Below is a small trained network, with its code and all its weights. Each question gives an input and a target symbol and asks what happens when units are switched off, that is, made to give their printed mean instead of their output.

import numpy as np


def w(rows, s, z=0):
    codes = np.array(rows[::2]) - 128.0
    scale = np.full(codes.shape[1], s)
    scale[-1] = z or s
    return codes * scale


def f(y):
    return y / 2 * (1 + np.tanh(0.7978845608 * (y + 0.044715 * y**3)))


def softmax(a):
    e = np.exp(a - a.max(-1, keepdims=True))
    return e / e.sum(-1, keepdims=True)


def log_softmax(a):
    a = a - a.max(-1, keepdims=True)
    return a - np.log(np.exp(a).sum(-1, keepdims=True))


def net(x, mask):
    ids = ['αγδεηθμστ'.index(c) for c in x.split()]
    T = len(ids)
    res = E[ids] + P[:T]
    u = 0
    for l in range(2):
        r = res
        for j in range(3):
            rows = slice(2 * j, 2 * j + 2)
            q, k, v = (r @ M[l][rows].T for M in (Q, K, V))
            z = softmax(np.where(np.tri(T) > 0, q @ k.T / 2**0.5, -1e9)) @ v
            o = O[l][rows]
            res = res + np.where(mask[u + j], z, o[:, -1]) @ o[:, :-1]
        u += 3
        y = f(res @ A[l][:, :-1].T + A[l][:, -1])
        res = res + np.where(mask[u : u + 4], y, B[l][:, -1]) @ B[l][:, :-1]
        u += 4
    return log_softmax(res[-1] @ U[:, :-1].T + U[:, -1])


Q, K, V, O, A, B = {}, {}, {}, {}, {}, {}
E = w([
[112,136,173,73],'α',
[59,128,230,69],'γ',
[116,146,164,94],'δ',
[166,161,103,155],'ε',
[152,160,91,151],'η',
[208,252,116,127],'θ',
[51,104,5,150],'μ',
[164,200,184,152],'σ',
[182,219,200,118],'τ',
],0.011)
P = w([
[155,84,165,100],'0',
[101,162,155,118],'1',
[158,123,104,82],'2',
[141,85,172,123],'3',
[95,198,144,129],'4',
[159,137,89,82],'5',
[129,80,164,135],'6',
[66,220,136,133],'7',
[160,149,69,91],'8',
[145,80,165,140],'9',
[29,248,120,133],'10',
[151,166,90,91],'11',
],0.014)
Q[0] = w([
[57,6,142,144],'0.h1',
[106,135,180,197],'0.h1',
[162,127,150,36],'0.h2',
[1,128,103,143],'0.h2',
[98,169,116,125],'0.h3',
[147,108,194,101],'0.h3',
],0.0095)
K[0] = w([
[109,134,84,111],'0.h1',
[248,138,127,141],'0.h1',
[78,193,78,139],'0.h2',
[163,86,121,183],'0.h2',
[182,98,194,118],'0.h3',
[84,130,126,127],'0.h3',
],0.012)
V[0] = w([
[82,254,185,172],'0.h1',
[232,110,96,109],'0.h1',
[159,119,221,175],'0.h2',
[181,145,204,127],'0.h2',
[213,146,150,72],'0.h3',
[141,181,166,142],'0.h3',
],0.0076)
O[0] = w([
[74,202,2,82,171],'0.h1',
[119,126,130,241,4],'0.h1',
[161,139,210,80,23],'0.h2',
[141,56,141,220,49],'0.h2',
[173,250,189,68,157],'0.h3',
[146,193,165,180,125],'0.h3',
],0.0042,0.0019)
A[0] = w([
[16,246,107,49,255],'0.n1',
[138,21,123,253,162],'0.n2',
[51,62,136,121,147],'0.n3',
[155,4,83,162,149],'0.n4',
],0.0068,0.00063)
B[0] = w([
[140,240,89,190,255],'0.n1',
[187,81,211,174,135],'0.n2',
[215,54,166,2,147],'0.n3',
[130,80,218,214,143],'0.n4',
],0.0065,0.0082)
Q[1] = w([
[108,108,204,124],'1.h1',
[132,120,25,131],'1.h1',
[44,104,235,229],'1.h2',
[84,248,79,36],'1.h2',
[227,119,166,121],'1.h3',
[255,90,180,193],'1.h3',
],0.0082)
K[1] = w([
[154,122,155,81],'1.h1',
[111,196,62,135],'1.h1',
[121,78,55,127],'1.h2',
[91,133,140,220],'1.h2',
[229,39,137,186],'1.h3',
[248,117,137,97],'1.h3',
],0.011)
V[1] = w([
[55,185,73,107],'1.h1',
[140,147,202,161],'1.h1',
[2,139,145,176],'1.h2',
[143,37,81,71],'1.h2',
[129,126,224,105],'1.h3',
[111,224,106,98],'1.h3',
],0.0094)
O[1] = w([
[96,176,209,69,215],'1.h1',
[65,94,80,197,120],'1.h1',
[201,2,55,130,182],'1.h2',
[195,231,134,115,19],'1.h2',
[90,88,58,57,101],'1.h3',
[202,160,163,124,245],'1.h3',
],0.0075,0.011)
A[1] = w([
[146,165,152,150,41],'1.n1',
[152,114,76,127,208],'1.n2',
[158,129,158,150,59],'1.n3',
[149,8,157,82,3],'1.n4',
],0.012,0.0036)
B[1] = w([
[68,121,43,185,181],'1.n1',
[235,36,107,135,172],'1.n2',
[121,135,62,78,126],'1.n3',
[28,187,1,145,254],'1.n4',
],0.0072,0.0043)
U = w([
[189,66,136,135,125],'α',
[77,62,183,111,104],'γ',
[181,39,184,189,185],'δ',
[93,80,51,221,79],'ε',
[160,138,21,59,34],'η',
[1,116,100,92,3],'θ',
[191,221,173,68,189],'μ',
[155,91,174,145,203],'σ',
[147,126,139,187,140],'τ',
],0.0074,0.0047)

Each question gives the input, a string of symbols that net reads in full, and the target symbol t.
The units are the heads (2 rows each of Q, K, V and O) and the neurons (one row each of A and B). Each row of codes is followed by its name. A weight is (code - 128) times the scale printed after its matrix; where a second scale follows, it is the last column's (O, A, B and U).
mask holds one flag per unit, layer by layer, with each layer's heads first. A switched-off unit (its flag False) gives its mean, the last column of its rows in O or B, instead of its output. The means were averaged over made-up inputs and are rounded, as every weight is.
A unit's drop is (log p(t) with every unit on - log p(t) with that unit switched off) / (log p(t) with every unit on - log p(t) with every unit switched off).
The circuit of an input: a set's keep is (log p(t) with only the set's units on - log p(t) with every unit switched off) / (log p(t) with every unit on - log p(t) with every unit switched off). Starting from the 12 units with the biggest drops (on a tie, the unit counted first), units are removed one at a time, each time the one whose removal leaves the highest keep (on an exact tie, the one counted first), for as long as the keep stays at least 0.8.
units of the circuit, in order: the units of the circuit, biggest drop first
k most important neurons of layer l: the k neurons of layer l with the biggest drops, biggest first
which heads matter: for each layer, one digit per head in row order, 1 if its drop is at least 0.15 and else 0, layers parted by /
drop of u: that unit's drop, to one decimal
input μ γ μ ε γ α, target η: units of the circuit, in order -> (1.h2, 1.n4, 1.h3, 0.h1)
input η ε σ μ τ δ μ α μ ε σ η, target ε: which heads matter -> 000 / 010
input τ ε γ γ α σ μ δ α μ τ δ, target θ: which heads matter -> 000 / 110
input η γ ε θ α μ α μ γ μ γ γ, target η: which heads matter -> 000 / 011
input μ μ ε, target μ: which heads matter -> 010 / 110
input δ μ γ μ γ θ ε θ γ ε σ τ, target ε: which heads matter -> 000 / 010
input γ δ γ γ ε μ μ μ μ μ γ α, target η: units of the circuit, in order -> (1.h2, 1.n4, 0.h1)
input μ μ α μ ε γ θ τ α, target θ: which heads matter -> 000 / 110
input ε μ τ ε, target ε: units of the circuit, in order -> (1.h1, 0.n1, 1.n4)
input μ θ μ μ μ, target μ: which heads matter -> 000 / 101
input η γ δ, target η: units of the circuit, in order -> (1.h3, 0.h1)
input μ μ μ μ μ μ γ, target θ: which heads matter -> 101 / 001
input τ δ μ γ δ μ μ δ μ μ, target ε: which heads matter -> 101 / 101
input μ μ μ μ μ δ, target μ: which heads matter -> 010 / 110
input μ μ η, target μ: which heads matter -> 010 / 110
input μ γ μ δ τ δ, target θ: which heads matter -> 000 / 010
input θ μ η, target μ: which heads matter -> 000 / 110
input γ μ μ ε μ ε, target μ: units of the circuit, in order -> (1.h1, 1.h2)
input γ μ δ, target μ: most important neuron of layer 0 -> (0.n4)
input δ μ μ ε μ δ α ε γ θ γ γ, target η: most important neuron of layer 1 -> (1.n4)
input α μ μ γ, target θ: 2 most important neurons of layer 0 -> (0.n1, 0.n3)
input η ε μ μ μ μ, target μ: drop of 0.n4 -> 0.1
